Each row is shifted at random along 7 fixed directions that mean nothing.
Known rows, with every step that occurs
tozom/saso/zalurev/zuke/munavut: -7.6  29.3  -11.5  -11.8  -6.5  -1.6  -16.5  14.0  6.5  -34.9  -9.7  8.8  -1.9  17.2  10.6  -17.3  -7.9  8.9  1.3  -15.9  -17.5  6.2  33.0  -20.6  13.4  -30.6  8.8  15.4  -24.4  31.0  -5.9  -6.7  28.9  -26.4  -1.9  15.4  -5.7  -32.9  -9.1  -12.8  -16.4  -6.4  -30.4  -23.1
dofed/tozom/nase/saso/zalurev: -43.0  8.8  -10.5  40.1  6.2  7.3  -31.9  6.9  18.9  -31.1  -23.2  7.3  10.8  -10.4  27.3  -7.4  12.4  -15.7  -19.0  22.0  -27.5  -6.6  25.0  -9.0  44.7  -58.6  -14.4  -17.7  -8.8  0.7  -18.5  12.4  8.2  14.7  42.2  45.1  -28.6  -18.0  -15.4  -0.9  -8.2  2.2  9.4  17.5
tozom/saso/nase/munavut/zalurev/zuke: -16.1  21.8  -3.4  11.8  -1.7  -4.4  -17.3  3.5  0.5  -22.7  -28.4  -3.8  15.4  7.1  8.4  -10.9  11.3  1.7  -1.3  -1.6  -13.7  4.5  27.6  -29.7  18.8  -22.0  -18.1  -10.5  6.5  2.5  -23.4  6.3  20.9  -16.9  6.3  18.0  -10.6  -19.1  1.8  -20.5  12.4  -27.0  -33.4  -22.1
zuke/munavut/nase/saso/tozom/dofed/zalurev: -36.3  22.0  -9.3  2.5  -2.3  -0.3  -23.6  8.7  5.5  -37.6  -23.8  4.6  11.8  -1.6  26.2  -8.3  24.8  -17.6  -24.8  9.6  -20.0  -6.5  45.2  -33.9  11.4  -38.0  -8.4  -17.6  1.4  -2.8  -10.1  5.9  19.5  -9.0  13.9  33.6  -5.7  -28.2  -13.6  -5.7  7.1  -11.7  -35.0  15.9
zuke/tozom/munavut/saso/zalurev/nase: -44.8  12.5  -6.8  6.5  5.1  3.0  -41.5  5.4  29.8  -31.9  -7.7  3.7  -13.4  3.1  29.2  -11.4  0.9  -9.5  1.3  16.8  -35.0  -1.0  35.6  -5.0  27.8  -43.6  2.9  1.2  -14.0  16.2  -9.4  -4.2  28.0  -18.9  20.9  17.7  -25.8  9.1  -11.1  0.8  -15.5  7.5  22.9  -12.2
saso/dofed/tozom/zuke/munavut/nase: -36.1  21.1  -7.5  -11.9  13.2  10.0  -16.4  6.4  31.1  -31.7  -4.5  1.4  -15.4  3.7  26.7  -17.4  26.9  -5.6  -7.9  9.5  -4.3  19.8  17.9  -28.2  21.6  -27.1  -23.4  17.2  -14.9  10.2  2.5  -1.4  32.2  3.6  9.6  25.8  -0.8  -21.9  -4.6  7.5  -19.2  15.6  -6.8  2.8
zuke/zalurev/nase/munavut/tozom/saso: -5.1  42.4  -20.1  6.3  -5.9  10.6  -11.6  10.2  16.9  -23.0  -35.9  9.6  1.8  4.4  14.0  -30.6  29.0  -5.2  -0.8  9.6  -20.6  -1.3  32.3  -30.0  15.1  -20.1  -4.6  9.7  -1.9  -1.8  -5.2  -7.8  27.9  -22.3  -1.4  35.0  -5.7  -26.7  -22.8  -7.0  7.7  0.0  -8.8  11.4
nase/munavut/zalurev/zuke: -31.8  11.0  -4.4  11.6  9.2  -9.8  -22.6  16.4  22.7  -10.8  -24.9  -10.6  -3.7  7.8  13.9  -16.1  -4.0  -8.4  0.3  12.0  -9.9  -23.3  25.7  -26.4  24.1  -6.5  0.9  -0.3  -3.5  20.9  -13.9  -8.5  21.5  -4.6  13.3  6.6  -13.7  3.0  10.0  -6.3  -12.0  -3.1  6.0  -22.8
tozom/munavut/saso/zalurev: 1.9  19.9  -15.8  24.3  -7.4  3.0  -9.4  -4.4  8.4  -17.4  -28.1  7.8  -2.9  11.1  29.5  -22.6  4.7  14.7  -9.5  8.1  -2.2  -17.1  13.7  -11.2  -2.1  -27.7  -25.9  1.7  -8.1  9.4  -5.0  -3.8  21.4  -4.4  10.6  7.1  -7.7  -4.8  -21.7  -14.3  3.5  6.1  15.9  -12.0
dofed/zalurev/zuke/munavut/tozom: -10.6  13.3  4.2  22.4  -11.8  -12.4  -7.5  -8.8  2.9  -21.4  -19.2  -9.6  4.6  9.4  10.9  -7.4  15.5  8.9  -11.5  7.1  -21.7  -26.6  23.6  -4.7  6.8  -11.5  16.0  -14.6  -7.3  -4.2  -10.2  6.7  26.1  -6.6  36.0  7.1  -27.2  2.8  -6.7  -18.6  15.4  -12.5  -12.5  12.1
dofed/zuke/zalurev/nase: -7.8  30.6  -6.0  5.7  3.5  -18.1  -15.6  11.0  14.7  -21.4  -18.2  -1.1  -12.5  9.7  12.2  -20.4  17.9  12.0  10.7  6.3  -21.8  10.6  18.2  -24.8  14.1  -25.2  14.0  10.7  -8.9  0.5  12.8  -4.6  31.1  9.5  -1.2  30.2  -12.6  -1.0  -18.0  -2.9  -10.5  8.1  20.6  18.1
tozom/zuke/zalurev/nase/munavut/saso: -25.2  32.4  -7.7  -9.7  8.8  -12.0  -40.9  12.6  29.1  -26.8  -3.5  0.2  -17.9  12.5  17.8  -17.5  10.2  -10.6  16.0  2.7  -30.8  5.4  36.9  -24.1  19.5  -20.4  10.6  -4.3  5.3  6.7  0.1  -2.3  33.9  -10.6  -2.2  22.5  -11.1  7.1  -8.9  5.3  -0.7  -13.0  -3.9  -5.5
saso/dofed/tozom/nase/zuke/zalurev: -36.1  11.1  -11.7  -2.3  13.6  -3.3  -30.3  14.5  13.0  -30.7  -5.4  -7.0  -17.2  1.2  27.5  -6.7  39.5  -20.5  -10.0  2.7  -11.6  1.8  23.9  -40.0  26.4  -29.2  -3.4  10.3  3.3  -8.9  -3.1  -3.2  17.8  22.9  2.2  35.3  -2.4  -9.4  9.6  0.3  -7.0  -15.4  -11.5  10.0
saso/dofed/tozom/munavut/zuke/zalurev: 5.2  22.2  -5.6  -26.6  -12.4  6.7  -14.2  -11.5  7.4  -46.0  -11.3  -5.5  -17.2  15.3  16.0  -23.2  29.0  18.9  10.5  0.8  -14.0  -3.6  37.5  -18.3  9.0  -28.5  1.4  23.7  -34.3  25.6  -3.9  -8.3  34.4  -1.9  -2.4  14.3  -3.1  -34.3  -8.2  -10.1  -15.7  6.0  -7.4  -21.2
zuke/tozom/nase/munavut/saso: -27.0  19.4  -6.4  6.9  12.4  19.8  -25.3  11.8  15.3  -19.9  -16.9  2.0  2.1  1.4  20.2  -18.2  21.3  -4.5  -8.6  10.2  -30.0  5.9  16.0  -14.7  19.7  -48.4  -17.5  6.9  0.3  9.0  -17.9  1.4  18.1  -28.8  22.8  26.6  -20.9  -13.9  -7.4  -9.2  -9.4  17.3  14.1  2.8
dofed/zalurev/zuke/tozom: -29.0  14.6  -1.9  -21.5  -2.9  -8.4  -41.0  20.6  18.5  -42.7  0.8  0.7  -7.1  9.4  2.6  -15.2  6.8  -18.4  6.8  -4.9  -36.2  -3.5  41.0  -14.4  28.1  -34.4  33.5  15.1  -32.1  30.9  -0.1  -17.1  30.8  -15.5  1.8  19.8  -21.9  -5.9  -2.8  -1.0  -31.0  -1.4  1.6  -3.6
tozom/dofed/zuke/munavut/nase: -14.1  24.1  -3.3  -0.4  3.6  -3.6  -5.8  5.8  19.2  -26.7  -16.9  1.3  1.7  4.0  18.9  -19.2  22.7  -0.8  -12.3  10.1  -13.6  5.8  24.1  -38.9  23.4  -26.3  -15.9  -3.2  -1.6  5.2  0.6  5.8  31.2  -10.3  18.3  33.6  -5.8  -27.3  -10.8  0.4  -4.6  14.9  -4.4  10.7
dofed/tozom/nase/zuke/munavut: -19.3  14.1  -5.1  -1.0  22.3  -2.0  -16.1  12.7  7.8  -26.1  -11.6  -0.3  1.4  4.9  6.3  -14.1  27.8  -2.9  -11.3  -2.5  -25.4  6.6  7.9  -26.8  24.0  -29.6  -16.2  8.2  -6.9  -2.6  -9.2  0.0  18.7  -9.2  24.5  34.0  -13.4  -24.5  -3.4  -7.0  -5.3  2.5  -12.0  12.4
zuke/zalurev/nase/munavut/saso: -25.8  31.4  -12.9  5.6  16.7  8.9  -17.8  26.4  25.9  -11.0  -30.5  0.0  -8.9  2.8  27.0  -28.8  9.9  -10.1  7.6  16.6  -24.4  1.3  24.3  -26.7  16.3  -31.0  -6.3  11.6  -1.3  8.6  8.1  -14.0  25.9  -15.9  3.0  33.2  -11.0  -12.9  -16.8  4.8  -16.2  26.0  30.8  1.6
nase/saso/dofed/zalurev/zuke: -14.7  19.8  -12.6  28.6  -15.3  2.2  -27.2  -8.1  18.5  -27.8  -17.8  1.8  3.9  4.0  18.0  -5.5  3.0  -6.4  -1.0  7.8  -9.1  -17.6  45.2  -16.3  17.4  -28.2  7.1  -19.6  -9.5  10.6  -6.9  2.9  25.8  27.4  21.7  24.9  -18.5  -20.2  -7.5  1.6  1.3  -15.8  -17.4  -10.9
zalurev/zuke/munavut/saso/dofed: -13.9  4.4  0.2  10.4  -9.9  23.1  -7.0  1.2  -0.3  -25.5  -19.3  -4.3  27.2  -3.9  9.6  -9.2  21.3  -15.2  -12.1  2.3  -27.4  -12.9  39.0  -22.1  40.8  -43.9  -29.3  -17.9  -10.0  8.8  -10.8  11.7  26.6  -20.9  28.6  38.9  -27.9  -47.4  6.1  -11.1  4.7  4.0  -16.0  -29.0
tozom/dofed/zalurev/nase: -27.7  26.9  -4.1  22.0  -13.9  -4.8  -27.1  -8.6  34.3  -27.8  -6.0  2.2  -22.5  8.1  10.8  -12.7  -3.9  -2.9  13.2  24.4  -20.5  -7.3  50.0  -1.1  25.2  -29.5  21.3  -9.1  -24.7  12.6  -11.5  5.6  30.1  5.2  26.1  27.0  -23.1  19.6  -22.4  5.5  -13.7  -3.4  18.7  -3.2
zuke/munavut/tozom/saso/dofed: 0.1  25.6  -19.4  17.7  -8.8  36.1  15.1  -7.8  -0.2  -22.3  -31.1  0.8  4.4  0.6  19.3  -19.6  32.7  11.1  -14.5  8.3  -5.2  0.8  14.2  -18.3  -1.9  -34.3  -30.0  8.5  -6.5  -12.4  -9.3  16.5  27.0  -10.1  23.2  36.4  -1.1  -47.0  -19.4  -7.3  5.3  14.6  -18.3  6.6
tozom/saso/dofed/zalurev/zuke: -25.4  6.3  -9.3  13.6  -10.4  8.9  -23.9  -1.3  9.9  -32.5  -1.4  -7.4  4.4  -1.5  16.7  0.1  9.6  -20.2  -1.8  3.3  -22.1  -6.8  53.2  -13.8  29.5  -44.6  -6.3  -14.8  -5.7  -1.9  -6.0  24.9  25.1  10.4  28.5  36.2  -18.4  -9.1  0.3  2.7  -6.2  -21.1  -24.7  -9.0
saso/nase/munavut/zuke: -1.3  22.4  -2.7  20.1  7.1  -13.7  -18.4  -3.2  21.3  -18.3  -29.6  -2.9  -11.3  12.6  17.4  -15.4  15.1  -4.6  18.0  7.4  -0.6  -3.6  -1.9  -35.9  8.3  6.9  -17.5  -13.6  10.5  -4.7  -4.3  -14.9  34.5  -1.2  13.3  14.5  4.9  -23.0  -11.3  7.8  13.4  -16.9  1.9  -6.0
zuke/tozom/dofed/zalurev/nase/saso: -20.4  41.9  -16.5  3.0  -12.3  0.7  -14.9  7.4  -5.8  -23.0  -21.6  1.5  3.6  8.8  9.7  -16.3  17.2  13.3  -15.9  -2.4  -14.9  18.2  36.8  -21.1  -14.1  -42.3  9.3  26.5  -9.7  3.5  -12.2  -0.9  17.2  -3.7  -2.0  17.9  -18.6  4.4  -14.7  -22.0  -3.4  -2.2  -2.6  10.5
zalurev/zuke/tozom/nase/saso/dofed: -23.1  24.8  -9.5  9.4  -18.0  15.7  -25.0  -5.8  2.1  -25.7  -11.5  3.9  9.6  5.7  8.8  -4.2  18.3  11.4  -16.2  -4.3  -9.5  17.7  31.2  -23.0  19.6  -46.7  -7.6  9.9  -7.6  19.4  -27.2  3.3  16.3  -2.3  3.9  17.1  -24.0  -20.3  10.6  -24.0  1.3  -11.5  -23.2  -22.6
nase/zuke/tozom/munavut/saso: -14.4  11.3  -3.8  -5.3  1.1  0.5  -18.7  -5.4  -6.8  -15.2  -16.6  -4.6  8.2  8.9  10.1  -16.9  15.5  20.8  -18.3  -6.9  -17.7  -7.0  12.9  -17.2  4.4  -45.3  -29.3  17.5  -5.1  21.8  -18.9  -0.8  10.1  -8.5  12.5  -0.5  -19.2  -7.0  10.4  -31.2  -6.0  13.7  7.4  -17.2
munavut/zalurev/nase/tozom: -32.6  25.4  -7.2  -13.2  4.0  -15.1  -31.9  22.5  13.4  -30.8  -14.5  1.1  -16.3  10.0  -2.2  -23.1  22.1  -13.0  14.6  5.3  -30.9  1.7  17.1  -22.3  17.0  -24.5  4.8  13.5  -21.7  9.8  -6.2  -11.4  30.9  -20.9  -17.6  26.5  -4.7  2.0  -10.3  -7.3  -18.2  -13.8  -2.3  -11.1
dofed/zuke/tozom/nase/munavut/saso: -16.5  27.4  -2.8  -3.8  19.5  -1.8  -36.8  4.2  28.3  -23.4  -3.9  5.0  -8.5  11.7  26.4  -17.1  14.0  12.7  -3.4  1.0  -24.5  16.9  17.4  -19.2  10.5  -37.6  -1.9  15.2  2.5  20.6  -11.5  2.3  25.5  -16.1  15.1  9.3  -11.2  -8.4  -4.0  -8.5  -16.2  12.9  10.2  6.1
tozom/dofed/zuke/munavut: -5.2  17.6  -2.3  7.0  3.2  -7.1  -10.1  -5.6  13.0  -27.2  -6.5  -6.0  -6.8  9.8  8.8  -7.2  9.1  11.0  -6.9  3.8  -17.0  -6.0  26.1  -20.7  11.1  -22.6  6.5  -11.7  -4.5  0.6  -8.0  16.0  30.0  3.5  36.7  23.5  -11.6  -12.0  -8.9  0.2  -2.7  -0.8  -8.4  5.8
zalurev/zuke/munavut/saso/tozom/dofed: -20.2  31.6  -13.7  -19.6  4.1  18.1  -15.8  8.9  13.9  -28.3  -12.9  2.4  0.6  7.9  4.7  -13.5  15.3  -9.6  -7.6  -5.6  -16.0  11.3  19.2  -26.3  -1.0  -40.8  -9.7  21.2  -8.9  8.7  -2.2  -0.6  29.8  -29.2  6.5  26.8  -2.9  -23.2  -12.8  4.1  -11.2  3.8  -21.2  -15.6
dofed/zuke/munavut/zalurev/nase/tozom/saso: -19.4  36.0  -9.6  0.9  12.7  -19.0  -35.5  6.1  32.9  -34.8  -12.6  4.7  -16.7  12.9  15.9  -12.1  18.9  4.6  13.3  9.6  -28.3  12.2  14.0  -24.9  8.5  -10.7  15.7  -10.1  1.5  -10.4  -7.0  6.7  40.8  -6.7  15.9  27.6  1.2  -5.3  -22.3  7.5  0.0  -20.5  -36.8  15.3
zuke/zalurev/nase/saso/tozom: -61.8  18.4  -14.6  26.3  15.1  -7.3  -32.1  23.7  28.2  -1.9  -30.6  -3.6  -15.2  -2.7  37.5  -5.8  -0.5  -10.6  -15.3  23.3  2.8  7.2  12.6  -35.2  14.1  -23.5  -8.3  4.4  12.4  -0.2  -1.2  -8.0  8.9  25.1  1.5  14.3  -2.8  20.8  2.5  4.0  -14.1  1.2  28.6  11.9
dofed/zalurev/nase/saso/tozom: -34.1  21.5  -5.9  25.7  -5.8  -15.5  -43.1  -0.5  23.7  -25.4  -19.4  10.9  0.6  3.9  15.8  -7.2  0.9  -7.9  -3.9  12.7  -17.3  -7.2  43.0  -13.1  22.6  -26.8  1.0  -16.3  -12.8  13.0  -12.9  -1.4  19.4  11.3  8.6  15.2  -15.4  3.1  -11.3  -7.9  -2.4  -21.7  1.7  0.9
zuke/tozom/saso/dofed/zalurev/nase/munavut: -34.1  22.5  -24.1  3.8  13.9  26.7  -21.2  15.3  18.4  -30.3  -19.7  3.4  -2.2  -5.0  30.2  -15.6  18.5  -19.7  -0.1  11.1  -26.9  9.5  53.5  -24.1  15.7  -48.9  -1.8  21.9  -8.9  -0.7  -2.8  1.2  24.7  -5.3  22.7  48.5  -15.0  -29.8  -15.3  7.6  -20.4  13.9  -5.6  11.9
munavut/nase/zuke/tozom/saso: -37.4  27.9  -6.3  8.4  -0.1  1.6  -24.5  -1.1  14.7  -18.1  -18.5  -2.7  -3.8  1.4  13.3  -14.1  26.5  4.6  -5.8  9.1  -14.4  10.0  -4.3  -20.4  14.5  -46.0  -21.6  4.9  5.4  2.5  -12.0  0.4  17.8  8.7  16.2  22.2  -9.8  -5.4  -4.5  -6.5  -7.8  10.6  -3.4  14.9

Rows
-47.8  21.1  -15.6  -14.7  24.5  6.5  -29.8  20.1  24.6  -20.5  -0.6  -10.4  -25.8  4.1  38.1  -12.7  8.8  -16.1  9.5  5.0  -21.7  17.1  42.5  -33.1  12.8  -39.2  -3.5  20.8  9.7  4.2  7.5  8.0  27.5  1.4  -2.1  31.5  -4.6  -1.0  4.5  12.2  -20.8  6.6  4.7  -10.4 -> tozom/zuke/zalurev/nase/munavut/saso/dofed
-4.1  36.0  -4.9  -4.7  9.9  -1.7  -8.7  0.4  -4.3  -28.2  -28.6  -11.8  -3.4  9.6  19.9  -16.0  34.5  17.8  5.4  -2.7  -14.1  21.4  0.5  -25.5  -11.7  -32.0  -12.5  14.5  7.3  -14.8  -3.2  1.8  23.8  -0.9  11.6  21.3  2.4  -26.2  -16.8  -9.4  3.7  -6.6  -18.1  18.4 -> dofed/tozom/saso/nase/munavut/zuke/zalurev
-35.8  30.5  -7.1  10.2  10.0  -7.8  -25.4  -9.9  27.4  -32.0  -8.0  -3.2  -35.1  12.6  19.8  2.5  -2.2  9.3  12.1  15.1  -13.7  3.7  9.8  -8.7  -13.6  -32.3  39.9  -1.0  -8.4  -4.8  -5.9  -3.9  27.6  12.7  42.8  23.0  -12.1  6.7  -25.6  14.4  -10.2  -8.4  -23.8  12.9 -> saso/nase/tozom/dofed/zalurev/zuke/munavut
-22.3  38.9  -7.0  4.6  14.5  -15.2  -23.4  0.5  18.9  -25.8  -28.0  4.3  -8.0  14.5  19.0  -15.8  4.0  34.7  4.8  6.7  -17.4  18.0  17.9  -19.2  -7.8  -24.3  14.3  13.2  -12.4  14.5  -8.8  1.5  29.6  1.8  0.5  12.3  -3.6  -21.3  -19.3  -11.1  -12.1  8.6  -11.2  4.8 -> dofed/zuke/munavut/zalurev/nase/saso/tozom
-44.0  8.4  4.0  -9.4  8.1  -0.8  -30.5  19.4  22.1  -36.1  -2.9  -2.9  2.5  2.3  32.0  -6.0  -3.9  -29.1  -7.8  3.3  -27.5  11.6  55.4  -35.0  37.2  -37.6  0.4  -8.1  -5.2  17.9  -5.9  5.6  26.4  -30.8  16.3  29.6  -14.5  -19.1  5.8  3.8  -16.1  -4.0  -9.7  -18.9 -> tozom/dofed/zalurev/zuke/munavut/saso/nase
-33.0  21.0  -13.9  11.8  17.0  -15.6  -38.3  13.7  22.2  -23.8  -16.2  6.7  2.7  2.8  32.5  -8.3  6.5  -8.9  -12.1  0.1  -20.3  5.5  37.1  -34.0  24.3  -29.5  2.1  10.7  8.2  7.2  -9.1  -1.2  20.2  2.8  20.2  18.6  -13.4  -7.5  0.5  -6.7  -8.3  -10.1  -5.3  13.0 -> dofed/zuke/tozom/saso/zalurev/nase/munavut
-50.9  13.6  -3.6  -8.3  24.2  -16.5  -45.6  22.3  42.3  -37.4  9.8  -1.4  -18.1  4.3  40.1  -4.5  -5.9  -32.6  1.0  6.2  -36.7  9.8  53.8  -34.4  37.3  -30.0  14.6  -7.2  3.1  10.2  4.5  12.2  38.4  -16.7  19.6  32.3  -6.8  -4.6  -0.4  21.8  -22.4  -6.7  1.5  -6.5 -> tozom/dofed/zuke/munavut/saso/zalurev/nase
-45.6  7.6  -6.7  11.3  8.8  7.5  -31.4  1.4  20.7  -23.3  -4.1  -6.3  -13.7  3.8  34.6  0.0  3.9  -3.1  -7.5  11.4  -15.4  -4.2  48.6  -16.8  20.7  -39.1  18.2  15.1  -6.1  18.1  -18.9  0.8  14.9  4.8  31.8  15.1  -27.8  2.2  11.8  -8.7  -17.0  0.3  -4.0  -5.0 -> saso/dofed/zalurev/zuke/tozom/nase/munavut
-16.4  28.3  0.0  9.2  10.4  -20.2  -36.2  -7.7  12.9  -33.5  -15.6  -6.2  -8.6  13.3  22.4  -2.6  23.8  18.1  2.3  0.8  -16.7  11.2  12.6  -21.7  -5.6  -13.2  14.2  -14.5  17.0  -12.2  -21.6  7.7  30.7  6.8  16.5  4.2  -1.7  -1.6  -6.9  -11.5  12.8  -30.9  -31.7  14.9 -> dofed/zuke/tozom/saso/nase/munavut/zalurev
-27.1  26.6  -14.6  -3.1  8.7  -8.4  -22.2  9.1  17.3  -16.2  -13.9  -1.3  -12.5  8.9  26.5  -14.0  23.8  -1.6  -13.8  -0.2  6.6  7.4  38.3  -40.5  12.4  -8.5  -8.7  28.3  -0.7  6.2  -5.5  -11.2  18.9  19.6  -6.7  7.7  -5.3  6.2  11.5  -14.5  -1.5  -15.3  -5.0  -4.2 -> saso/dofed/tozom/zuke/zalurev/nase/munavut
-25.8  19.5  -6.8  5.6  5.3  -17.2  -30.6  10.5  9.2  -26.2  -12.3  5.7  5.4  5.6  21.7  -10.7  24.1  -14.1  -8.0  2.4  -30.5  0.9  25.4  -26.2  15.7  -28.0  -10.5  -8.4  5.6  -13.5  -4.6  7.4  23.6  -12.6  18.8  29.0  -18.7  4.7  -11.9  -9.1  13.4  -19.9  -22.7  16.9 -> dofed/zalurev/nase/tozom/zuke/munavut/saso
-49.9  36.7  -12.7  11.0  -15.9  -1.6  -33.2  2.4  20.1  -27.4  -21.8  3.2  -1.2  3.1  24.0  -7.8  9.0  -4.4  -17.6  10.1  -6.4  3.2  23.4  -27.3  12.8  -45.5  11.2  7.6  -1.0  19.3  -15.6  -11.7  18.2  8.2  8.5  14.9  -18.6  -2.3  -4.3  -6.6  -5.4  -2.7  -12.3  -3.2 -> munavut/nase/saso/zalurev/zuke/tozom/dofed
-49.9  16.4  -4.9  2.1  -0.4  -9.0  -48.1  12.0  36.6  -29.0  -10.7  9.9  -4.2  1.0  32.9  -8.8  1.2  -36.0  -10.0  11.0  -7.9  2.8  37.7  -40.2  36.5  -38.7  -8.2  1.4  -4.2  24.3  -11.1  -9.6  16.4  -5.8  7.2  21.3  -6.8  -0.7  4.9  3.1  -18.8  -14.5  -2.4  -16.7 -> munavut/saso/nase/tozom/dofed/zalurev/zuke
-36.0  28.0  -11.0  -23.4  5.3  3.1  -21.4  21.0  11.2  -21.2  -5.0  -2.2  -7.7  5.9  30.7  -21.6  29.0  -4.6  -14.1  -6.1  -4.8  35.6  33.3  -37.1  15.1  -40.4  -26.5  47.3  -8.9  13.4  5.1  0.5  20.7  -0.4  -29.4  16.4  -2.4  3.4  10.5  -15.9  -22.1  5.6  12.3  -10.2 -> munavut/saso/dofed/tozom/zuke/zalurev/nase
-14.6  28.0  -8.5  26.3  7.8  9.3  -18.0  -12.1  20.2  -9.3  -27.8  1.3  8.2  0.7  28.5  -12.8  27.1  10.7  -10.1  11.7  -9.8  3.4  22.5  -23.0  8.4  -34.4  -19.9  10.8  7.3  1.0  -9.2  1.3  25.2  11.9  28.4  18.3  -21.1  -17.8  -3.8  -11.7  3.5  14.9  14.1  3.4 -> zalurev/nase/munavut/saso/dofed/zuke/tozom
-29.7  20.3  0.0  22.3  -1.6  -22.4  -29.3  -8.6  17.0  -29.8  -19.7  9.9  1.0  3.9  36.8  -6.2  14.2  12.7  -16.2  12.9  -15.7  -10.9  14.9  -21.2  25.5  -40.7  -8.6  -20.5  0.4  10.2  -15.6  8.3  17.1  10.7  34.3  16.9  -10.0  -19.6  -8.9  -17.9  1.1  -7.5  -28.0  18.5 -> dofed/zuke/munavut/nase/tozom/saso/zalurev
-25.7  24.5  -3.5  -17.0  -6.3  3.3  -19.8  8.6  17.6  -36.9  1.5  -0.1  -5.9  10.7  28.0  -12.0  9.2  -4.1  -1.0  -3.7  -16.0  15.2  53.7  -27.6  18.6  -29.1  -3.8  3.0  -12.4  21.1  0.2  5.9  35.7  -20.9  -2.3  18.6  -1.8  -25.8  1.6  -6.1  -13.1  -8.7  -39.5  -17.4 -> tozom/saso/dofed/zalurev/zuke/munavut/nase
-18.5  32.8  -6.7  -0.7  -12.2  -1.6  -19.2  -9.9  18.3  -28.9  -7.7  0.2  -14.0  7.9  28.6  -15.6  21.8  18.5  -1.4  4.7  -12.8  18.7  45.2  -23.2  17.6  -37.5  2.5  19.5  -9.6  14.2  -6.0  17.2  28.9  7.1  -7.0  18.5  -3.3  -12.8  -0.1  -15.6  -12.4  -0.9  -4.1  -0.9 -> munavut/tozom/saso/dofed/zuke/zalurev/nase
-28.8  1.2  -24.4  15.3  18.6  28.4  -13.4  -1.0  3.3  -28.5  -28.0  -8.2  5.0  -11.7  38.4  -11.3  33.4  -15.4  -9.2  17.0  -29.8  -17.2  24.7  -19.9  4.2  -66.1  -18.1  9.5  5.3  -21.5  3.9  9.7  16.6  20.8  47.6  56.5  -23.5  -31.9  -18.3  12.7  -7.2  33.1  3.9  24.3 -> nase/zuke/tozom/munavut/saso/dofed/zalurev
3.5  29.6  -14.2  -4.4  -7.0  -9.7  -25.6  -3.2  18.6  -29.4  -15.0  5.1  -7.3  13.4  36.2  -17.2  27.6  3.1  -16.0  -7.0  5.0  -11.5  47.5  -46.7  7.8  -0.6  -0.4  5.6  8.9  13.9  -9.4  -0.7  28.6  8.6  -11.4  1.3  16.0  -29.1  9.7  -16.2  7.2  -26.2  -32.0  -2.7 -> nase/munavut/tozom/saso/dofed/zuke/zalurev
-23.0  33.5  -18.9  8.6  -1.5  1.0  -27.6  4.7  40.1  -35.6  -17.9  15.9  -15.0  9.6  47.4  -20.3  8.3  -4.2  -0.5  13.8  3.7  6.9  39.8  -39.9  13.8  -10.6  -0.6  -7.5  -4.6  16.2  2.2  -10.0  35.2  14.3  -0.6  26.8  6.1  -36.8  -18.5  13.8  -3.1  4.5  -25.2  6.2 -> tozom/zuke/munavut/nase/saso/dofed/zalurev
-26.3  24.7  -20.1  21.6  2.3  20.9  2.4  4.0  6.1  -20.7  -35.9  4.6  -0.1  -4.8  44.2  -16.6  33.2  1.4  -17.3  21.8  -3.0  0.4  12.4  -27.5  -1.7  -47.8  -30.8  5.8  0.6  -15.2  -0.4  6.2  16.6  7.9  28.2  43.1  -1.2  -33.8  -23.9  -4.5  -2.9  18.8  -22.8  29.5 -> zuke/munavut/nase/tozom/saso/dofed/zalurev
-44.1  11.2  0.1  20.0  12.8  -12.6  -29.3  -3.4  27.7  -32.9  -4.2  -3.3  -7.6  -0.6  33.3  -1.5  0.8  -1.4  -3.1  14.7  -40.7  2.2  38.8  -8.5  35.2  -40.8  10.9  -13.9  -0.6  -1.0  -8.9  30.7  28.9  -3.9  45.8  30.5  -20.7  -8.7  -7.7  2.7  -9.8  -1.9  -5.4  17.2 -> dofed/zuke/munavut/tozom/saso/zalurev/nase
-39.5  11.8  -3.9  -9.1  7.5  2.4  -21.3  8.4  26.8  -30.7  7.4  -4.9  -27.3  12.3  39.1  -8.5  1.8  -2.0  -4.0  4.3  -14.1  10.6  47.8  -22.6  15.6  -21.5  17.7  23.6  -14.6  22.5  -6.0  7.0  29.4  -20.7  5.9  10.4  -6.5  -6.2  9.9  -4.2  -22.9  -0.3  -10.8  -11.9 -> saso/dofed/zalurev/zuke/munavut/tozom/nase
